Here is a tiny trained network, its code and every weight. The questions are about switching its units off for an input and a target symbol, where a switched-off unit gives its printed mean instead of its output.

import numpy as np


def w(rows, s, z=0):
    codes = np.array(rows[::2]) - 128.0
    scale = np.full(codes.shape[1], s)
    scale[-1] = z or s
    return codes * scale


def norm(h):
    return h / np.sqrt((h * h).mean(-1, keepdims=True) + 1e-5)


def f(y):
    return np.maximum(y, 0)


def softmax(a):
    e = np.exp(a - a.max(-1, keepdims=True))
    return e / e.sum(-1, keepdims=True)


def log_softmax(a):
    a = a - a.max(-1, keepdims=True)
    return a - np.log(np.exp(a).sum(-1, keepdims=True))


def net(x, mask):
    ids = ['ΓΦαβδεζηθλστω'.index(c) for c in x.split()]
    T = len(ids)
    res = E[ids] + P[:T]
    u = 0
    for l in range(2):
        q, k, v = (norm(res) @ M[l].T for M in (Q, K, V))
        z = softmax(np.where(np.tri(T) > 0, q @ k.T / 4**0.5, -1e9)) @ v
        res = res + np.where(mask[u], z, O[l][:, -1]) @ O[l][:, :-1]
        u += 1
        y = f(norm(res) @ A[l][:, :-1].T + A[l][:, -1])
        res = res + np.where(mask[u : u + 4], y, B[l][:, -1]) @ B[l][:, :-1]
        u += 4
    return log_softmax(norm(res)[-1] @ U[:, :-1].T + U[:, -1])


Q, K, V, O, A, B = {}, {}, {}, {}, {}, {}
E = w([
[87,199,196,142,88,181,147,121],'Γ',
[43,179,147,82,83,81,203,120],'Φ',
[171,216,108,70,192,9,155,150],'α',
[98,242,27,53,68,232,89,50],'β',
[109,216,76,58,196,132,134,97],'δ',
[37,173,72,120,53,137,39,246],'ε',
[62,126,76,70,129,67,75,63],'ζ',
[149,134,149,149,127,98,20,62],'η',
[188,97,76,112,133,231,157,138],'θ',
[139,90,30,124,108,110,205,138],'λ',
[64,180,138,184,170,93,103,124],'σ',
[167,53,197,75,52,141,130,103],'τ',
[89,89,216,93,184,95,97,172],'ω',
],0.016)
P = w([
[136,254,128,63,123,56,77,151],'0',
[144,204,118,103,100,84,76,144],'1',
[153,183,120,112,108,87,77,144],'2',
[138,177,112,109,118,102,100,145],'3',
[130,173,112,112,122,109,110,138],'4',
[123,165,109,115,127,120,113,131],'5',
[114,157,102,121,130,130,121,123],'6',
[108,151,98,120,139,139,136,120],'7',
[111,144,98,127,144,142,140,112],'8',
[101,135,98,128,150,148,153,105],'9',
[103,125,100,134,162,157,155,88],'10',
[99,123,99,138,158,162,162,82],'11',
[102,136,104,145,140,153,153,71],'12',
],0.0089)
Q[0] = w([
[61,195,158,137,161,117,95,89],'0.h0',
[224,10,163,225,151,129,146,161],'0.h0',
[229,65,166,187,124,133,156,139],'0.h0',
[164,60,97,133,130,131,168,142],'0.h0',
],0.012)
K[0] = w([
[131,83,168,111,175,148,157,80],'0.h0',
[156,202,127,72,69,145,92,214],'0.h0',
[146,188,111,99,86,69,63,167],'0.h0',
[142,152,48,116,67,142,90,254],'0.h0',
],0.01)
V[0] = w([
[192,192,152,67,75,242,237,96],'0.h0',
[204,109,81,161,153,195,254,189],'0.h0',
[124,35,175,52,187,199,144,151],'0.h0',
[100,206,187,173,194,98,128,132],'0.h0',
],0.0038)
O[0] = w([
[115,210,159,57,118,134,146,168,104],'0.h0',
[195,181,81,212,99,72,192,139,1],'0.h0',
[104,167,191,2,161,108,103,234,99],'0.h0',
[53,139,167,161,215,133,210,178,179],'0.h0',
],0.0083,0.0039)
A[0] = w([
[202,108,60,83,176,242,120,105,249],'0.n0',
[67,211,68,146,127,95,72,89,137],'0.n1',
[33,52,255,111,212,81,94,168,221],'0.n2',
[178,125,76,127,175,103,133,223,174],'0.n3',
],0.0071,0.0018)
B[0] = w([
[180,187,178,163,92,74,99,167,184],'0.n0',
[123,41,79,121,194,194,254,194,229],'0.n1',
[93,207,64,92,170,53,45,117,255],'0.n2',
[58,54,131,143,113,136,106,148,150],'0.n3',
],0.0086,0.0082)
Q[1] = w([
[41,169,78,186,150,119,183,93],'1.h0',
[155,75,129,206,14,157,96,120],'1.h0',
[113,135,128,162,159,81,21,141],'1.h0',
[135,11,113,154,57,89,95,104],'1.h0',
],0.012)
K[1] = w([
[38,121,92,161,96,129,153,130],'1.h0',
[186,119,190,156,140,148,149,32],'1.h0',
[129,149,123,101,195,79,103,100],'1.h0',
[150,116,136,146,89,68,149,8],'1.h0',
],0.015)
V[1] = w([
[155,242,33,53,204,113,100,123],'1.h0',
[192,193,103,180,89,181,158,93],'1.h0',
[185,122,78,147,31,147,137,107],'1.h0',
[150,96,117,140,81,173,64,254],'1.h0',
],0.0067)
O[1] = w([
[187,87,135,212,114,96,155,2,254],'1.h0',
[86,232,132,198,150,85,65,101,39],'1.h0',
[152,95,61,21,147,48,127,83,58],'1.h0',
[137,108,100,184,150,189,127,222,165],'1.h0',
],0.0063,0.0071)
A[1] = w([
[74,40,142,65,165,187,102,164,103],'1.n0',
[86,108,95,3,127,181,77,210,48],'1.n1',
[148,127,87,143,160,59,153,208,254],'1.n2',
[110,40,172,68,197,152,101,8,137],'1.n3',
],0.0057,0.0033)
B[1] = w([
[132,133,134,75,254,222,153,64,198],'1.n0',
[246,153,205,67,84,63,120,48,208],'1.n1',
[132,70,198,167,98,112,36,175,253],'1.n2',
[165,144,144,135,74,146,169,188,227],'1.n3',
],0.0097,0.0052)
U = w([
[65,225,226,177,87,209,94,86,47],'Γ',
[30,155,128,88,73,89,189,110,169],'Φ',
[156,62,223,161,159,43,167,147,2],'α',
[106,219,10,108,98,188,97,80,139],'β',
[193,201,118,147,225,137,215,126,56],'δ',
[84,95,119,92,115,224,99,209,124],'ε',
[123,56,35,58,161,167,122,37,44],'ζ',
[134,56,168,166,131,194,84,39,144],'η',
[160,196,157,179,64,139,110,219,222],'θ',
[142,71,18,152,68,115,133,159,177],'λ',
[37,106,48,237,177,170,85,127,111],'σ',
[199,110,203,45,71,151,115,118,116],'τ',
[108,145,131,77,169,123,14,100,229],'ω',
],0.011,0.005)

Each question gives the input, a string of symbols that net reads in full, and the target symbol t.
The units are the heads (4 rows each of Q, K, V and O) and the neurons (one row each of A and B). Each row of codes is followed by its name. A weight is (code - 128) times the scale printed after its matrix; where a second scale follows, it is the last column's (O, A, B and U).
mask holds one flag per unit, layer by layer, with each layer's heads first. A switched-off unit (its flag False) gives its mean, the last column of its rows in O or B, instead of its output. The means were averaged over made-up inputs and are rounded, as every weight is.
A unit's drop is (log p(t) with every unit on - log p(t) with that unit switched off) / (log p(t) with every unit on - log p(t) with every unit switched off).
The circuit of an input: a set's keep is (log p(t) with only the set's units on - log p(t) with every unit switched off) / (log p(t) with every unit on - log p(t) with every unit switched off). Starting from all 10 units, units are removed one at a time, each time the one whose removal leaves the highest keep (on an exact tie, the one counted first), for as long as the keep stays at least 0.8.
units of the circuit, in order: the units of the circuit, biggest drop first
most important unit: the unit with the biggest drop
k most important neurons: the k neurons with the biggest drops, biggest first
top k neurons in layer l: the k neurons of layer l with the biggest drops, biggest first
input ω Φ η ε Γ σ Γ Φ Γ Φ Φ τ ζ, target τ: units of the circuit, in order : 0.h0, 1.n1
input Φ ω σ, target σ: most important unit : 1.h0
input Φ ε ε, target ε: units of the circuit, in order : 0.n1, 1.n0, 0.n2
input ω α α δ ζ, target ζ: 3 most important neurons : 1.n2, 0.n1, 1.n0
input δ δ α ω ε ω ζ Φ, target ω: units of the circuit, in order : 0.h0, 0.n2
input Φ ζ α λ θ ε δ, target θ: units of the circuit, in order : 0.h0, 1.n2, 1.n0
input β δ δ Φ Γ ε δ θ Γ θ Φ, target θ: units of the circuit, in order : 0.h0, 1.h0
input ω ε Γ, target ω: units of the circuit, in order : 0.h0, 0.n2
input α Φ λ Φ α τ α Φ Φ α, target α: units of the circuit, in order : 1.n2, 0.n2
input τ Φ Φ Φ Γ Φ θ δ ε, target θ: 2 most important neurons : 1.n1, 1.n2
input δ τ Φ Φ δ ζ ω δ ε σ α, target σ: units of the circuit, in order : 0.h0, 1.n1, 0.n3
input Γ ε α η, target η: units of the circuit, in order : 0.h0, 1.h0
input α Γ δ λ η Φ δ θ δ λ α ε, target λ: units of the circuit, in order : 0.h0, 0.n1
input σ ω Φ Φ Γ δ ω Φ ζ ε ζ ζ Φ, target ζ: top neuron in layer 0 : 0.n0
input α Φ τ ε, target τ: 2 most important neurons : 1.n1, 0.n2
input ω δ τ δ ζ Φ δ δ ε ε θ ε δ, target θ: top 2 neurons in layer 1 : 1.n2, 1.n0
input ω ε Φ δ σ ζ β δ θ τ λ, target τ: 4 most important neurons : 0.n2, 0.n0, 1.n1, 0.n1
input δ δ η, target η: top 2 neurons in layer 0 : 0.n0, 0.n1
input Φ θ δ β σ ω Φ θ τ θ λ α, target α: 3 most important neurons : 1.n2, 0.n3, 0.n2
input λ δ Φ ω ω ε, target ω: 2 most important neurons : 1.n1, 0.n2
